Below is a small trained network, with its code and all its weights. Each question gives an input and a target symbol and asks what happens when units are switched off, that is, made to give their printed mean instead of their output.

import numpy as np


def w(rows, s, z=0):
    codes = np.array(rows[::2]) - 128.0
    scale = np.full(codes.shape[1], s)
    scale[-1] = z or s
    return codes * scale


def f(y):
    return np.maximum(y, 0)


def softmax(a):
    e = np.exp(a - a.max(-1, keepdims=True))
    return e / e.sum(-1, keepdims=True)


def log_softmax(a):
    a = a - a.max(-1, keepdims=True)
    return a - np.log(np.exp(a).sum(-1, keepdims=True))


def net(x, mask):
    ids = ['ΘΣΦΨβεζμπ'.index(c) for c in x.split()]
    T = len(ids)
    res = E[ids] + P[:T]
    u = 0
    for l in range(2):
        q, k, v = (res @ M[l].T for M in (Q, K, V))
        z = softmax(np.where(np.tri(T) > 0, q @ k.T / 2**0.5, -1e9)) @ v
        res = res + np.where(mask[u], z, O[l][:, -1]) @ O[l][:, :-1]
        u += 1
        y = f(res @ A[l][:, :-1].T + A[l][:, -1])
        res = res + np.where(mask[u : u + 4], y, B[l][:, -1]) @ B[l][:, :-1]
        u += 4
    return log_softmax(res[-1] @ U[:, :-1].T + U[:, -1])


Q, K, V, O, A, B = {}, {}, {}, {}, {}, {}
E = w([
[122,132,168,140,142],'Θ',
[128,166,147,131,153],'Σ',
[41,106,172,248,243],'Φ',
[79,125,178,190,108],'Ψ',
[131,145,161,117,153],'β',
[147,172,139,101,184],'ε',
[107,180,123,159,245],'ζ',
[136,191,109,78,194],'μ',
[179,132,191,79,187],'π',
],0.016)
P = w([
[66,113,225,168,228],'0',
[221,85,100,140,154],'1',
[143,194,120,214,135],'2',
[57,78,169,104,232],'3',
[209,58,147,95,39],'4',
[114,203,96,182,122],'5',
[46,33,149,8,187],'6',
[255,88,179,60,57],'7',
[69,216,79,165,87],'8',
],0.012)
Q[0] = w([
[221,19,83,126,125],'L0H1',
[191,166,2,196,69],'L0H1',
],0.0071)
K[0] = w([
[77,212,108,192,158],'L0H1',
[85,255,212,127,218],'L0H1',
],0.009)
V[0] = w([
[216,59,196,7,134],'L0H1',
[59,147,150,206,254],'L0H1',
],0.0061)
O[0] = w([
[253,62,50,175,193,149],'L0H1',
[99,22,61,130,48,255],'L0H1',
],0.0076,0.0068)
A[0] = w([
[165,224,134,176,41,7],'L0N1',
[78,229,201,100,206,178],'L0N2',
[96,237,123,166,97,166],'L0N3',
[148,2,98,216,179,79],'L0N4',
],0.0088,0.0017)
B[0] = w([
[112,82,221,196,226,152],'L0N1',
[97,64,153,173,38,184],'L0N2',
[79,198,53,89,244,164],'L0N3',
[139,111,76,95,139,254],'L0N4',
],0.012,0.0084)
Q[1] = w([
[160,149,199,68,143],'L1H1',
[255,135,75,183,62],'L1H1',
],0.0064)
K[1] = w([
[118,220,57,132,2],'L1H1',
[26,89,151,50,209],'L1H1',
],0.007)
V[1] = w([
[134,244,184,160,178],'L1H1',
[146,96,253,187,112],'L1H1',
],0.0057)
O[1] = w([
[98,151,158,22,148,2],'L1H1',
[172,2,120,221,91,105],'L1H1',
],0.0081,0.0092)
A[1] = w([
[2,173,123,119,186,121],'L1N1',
[118,80,195,172,67,2],'L1N2',
[176,151,159,80,6,223],'L1N3',
[49,75,150,220,145,167],'L1N4',
],0.0079,0.0052)
B[1] = w([
[88,162,127,51,158,180],'L1N1',
[2,212,245,125,168,163],'L1N2',
[195,143,26,108,121,157],'L1N3',
[234,214,144,64,91,250],'L1N4',
],0.008,0.014)
U = w([
[163,92,80,132,69,216],'Θ',
[114,71,137,147,191,59],'Σ',
[119,158,251,150,120,159],'Φ',
[179,200,160,106,113,182],'Ψ',
[119,141,169,125,187,124],'β',
[121,164,139,106,151,55],'ε',
[75,216,91,99,106,12],'ζ',
[44,133,128,42,149,153],'μ',
[208,171,116,220,86,253],'π',
],0.011,0.0033)

Each question gives the input, a string of symbols that net reads in full, and the target symbol t.
The units are the heads (2 rows each of Q, K, V and O) and the neurons (one row each of A and B). Each row of codes is followed by its name. A weight is (code - 128) times the scale printed after its matrix; where a second scale follows, it is the last column's (O, A, B and U).
mask holds one flag per unit, layer by layer, with each layer's heads first. A switched-off unit (its flag False) gives its mean, the last column of its rows in O or B, instead of its output. The means were averaged over made-up inputs and are rounded, as every weight is.
A unit's drop is (log p(t) with every unit on - log p(t) with that unit switched off) / (log p(t) with every unit on - log p(t) with every unit switched off).
The circuit of an input: a set's keep is (log p(t) with only the set's units on - log p(t) with every unit switched off) / (log p(t) with every unit on - log p(t) with every unit switched off). Starting from all 10 units, units are removed one at a time, each time the one whose removal leaves the highest keep (on an exact tie, the one counted first), for as long as the keep stays at least 0.8.
units of the circuit, in order: the units of the circuit, biggest drop first
top k neurons: the k neurons with the biggest drops, biggest first
k most important neurons of layer l: the k neurons of layer l with the biggest drops, biggest first
input Σ π Ψ π ζ β Ψ μ, target Θ: top 2 neurons	L1N4, L0N3
input Σ ζ π μ Ψ Σ Ψ, target Φ: most important neuron of layer 1	L1N2
input Φ ε β π Ψ μ, target π: units of the circuit, in order	L0H1, L1N1
input ζ Ψ Ψ β π Ψ π, target Σ: units of the circuit, in order	L1N4, L0H1
input Ψ π Θ β Φ, target Θ: top 2 neurons	L0N4, L0N3
input Ψ Ψ β Σ Ψ ε Φ, target Φ: top 2 neurons	L0N2, L1N2
input Ψ Ψ Ψ Φ, target Φ: units of the circuit, in order	L0H1, L0N2, L1N2
input ζ Ψ π Ψ Ψ Φ β, target Φ: 3 most important neurons of layer 0	L0N2, L0N4, L0N3
input ζ ζ Ψ, target ζ: units of the circuit, in order	L0N3, L0H1
input Φ ζ Ψ Ψ π Ψ Ψ, target Σ: units of the circuit, in order	L0H1, L1N4, L0N4
input Σ β Ψ Ψ Φ μ, target μ: 3 most important neurons of layer 1	L1N4, L1N1, L1N3
input ζ Ψ Σ, target ζ: 2 most important neurons of layer 0	L0N3, L0N2
input Ψ ζ Σ Ψ Ψ Ψ, target Ψ: top 4 neurons	L1N4, L0N1, L0N3, L0N4
input Ψ ζ Ψ Ψ, target μ: units of the circuit, in order	L1N1, L0H1
input Σ β Ψ Ψ Σ Σ Σ Ψ Ψ, target Ψ: top 3 neurons	L1N4, L0N1, L0N4
input β Ψ ζ, target ζ: units of the circuit, in order	L0N3, L1N1
input ζ ζ ζ Φ, target μ: top 2 neurons	L0N4, L1N1
input Ψ β Ψ β Σ Ψ ζ π, target Θ: 3 most important neurons of layer 1	L1N3, L1N4, L1N1
input ζ Ψ π ε Ψ ζ Φ ζ π, target π: most important neuron of layer 0	L0N2
input Ψ β Ψ Ψ ζ ζ Ψ π, target Θ: units of the circuit, in order	L1N4, L1N2
input Ψ ζ ζ, target μ: top 2 neurons	L1N1, L0N3
input Ψ ε Σ Σ β Σ ζ π μ, target π: units of the circuit, in order	L0H1
input ζ π Θ ε, target Σ: units of the circuit, in order	L0H1, L1N4
input μ Ψ Φ ζ Ψ β ε, target Φ: 2 most important neurons of layer 0	L0N2, L0N4
input ζ Ψ ε β ζ Φ ζ Σ, target Θ: units of the circuit, in order	L1N3, L0H1
input Θ Ψ Ψ Ψ π μ ζ, target Σ: units of the circuit, in order	L0H1, L1N4
input Ψ π ζ Ψ, target Σ: top 2 neurons	L0N4, L1N4
input Ψ π Φ Θ, target Σ: units of the circuit, in order	L0H1, L1N4, L0N4
input Ψ Ψ ζ Θ π β β, target Σ: units of the circuit, in order	L0H1, L1N4
input π ζ μ Ψ, target μ: units of the circuit, in order	L1H1, L1N1
